[ -4.0 -46.3 -24.1  34.9  43.9 -48.6]
Report the first entry from the left.
-4.0
The entry just left of -48.6 -> 43.9
Report the 2nd smallest entry.
-46.3
Report the entry just left of 43.9.
34.9

data =
array([[-0.8, -0.8, -0.7, -0.7, -0.6, -0.8, -0.7, -0.8, -0.9, -0.8, -0.8],
       [-0.3, -0.6,  0.3, -0.3, -0.5,  1.6, -0.7, -0.7, -1.3, -0.7,  1.6]])
Report the last entry, reading row by row.
A: 1.6
Report the smallest entry in the last column.
A: -0.8
Report the largest entry in the first row.
A: -0.6
Report the smallest entry in the last row.
A: -1.3
Report the entry just right of the smallest entry.
A: -0.7
The entry in the top-left corner: -0.8
Report the entry in the bottom-left corner.
A: -0.3
Report the second smallest entry.
A: -0.9
Report the 5th entry from the end, reading row by row.
A: -0.7
The fourth entry in reading order -> -0.7
Report the entry just left of -1.3.
A: -0.7

X =
13.1	8.2	-2.6	3.4	-27.9	-4.8	5.3	5.1	1.7	-11.8	-9.5	10.5	-4.7	-1.5
11.8	-6.7	-5.0	-39.2	3.2	37.6	-0.5	37.0	-17.6	15.5	22.9	3.6	-0.1	-32.7
-7.2	5.8	6.6	5.9	38.4	-20.2	11.4	3.2	11.7	-3.0	-2.3	-3.9	10.1	-2.2
7.8	-2.9	-11.8	25.9	-4.0	-12.5	2.1	0.9	0.3	0.0	-36.0	1.7	-1.3	14.1
-7.4	17.3	-0.7	-26.9	-7.8	-15.1	14.1	-8.9	-13.3	-4.1	-10.7	2.7	-5.7	19.7
-14.4	-13.1	13.7	-19.5	14.2	-17.5	4.1	-0.2	-3.5	9.7	53.4	-6.0	-6.3	-5.5
Indices start at 1.
The entry just right of -26.9? -7.8
The entry just right of 25.9? -4.0
The entry at row 1, column 1? 13.1
The entry just left of -5.0? -6.7
The entry directly above -3.0 -> 15.5
The entry in the top-right corner? -1.5
The entry just right of -5.7? 19.7
The entry at row 1, column 3 -> -2.6
The entry in row 1 and column 2 is 8.2
The entry at row 2, column 1? 11.8
The entry directly below -4.8? 37.6
The bottom-left entry: -14.4
The top entry of the column that holds the smallest entry -> 3.4
The top entry of the column that holds the largest entry? -9.5
The entry directly above -17.6 -> 1.7
The entry in row 3 and column 1: -7.2
The entry in the bottom-right corner? -5.5
The entry just right of 53.4? -6.0
The entry just left of the largest entry? 9.7
The entry in row 3 and column 2 -> 5.8
The bottom entry of the column that holds the smallest entry? -19.5
The entry at row 2, column 3? -5.0
The entry directly above -13.3 is 0.3
The bottom entry of the column that holds the largest entry is 53.4
The entry directly below 5.8: -2.9
The entry just left of -0.7 -> 17.3
The entry directly above 53.4? -10.7
The entry directly above -2.2 is -32.7
The entry just left of -19.5? 13.7
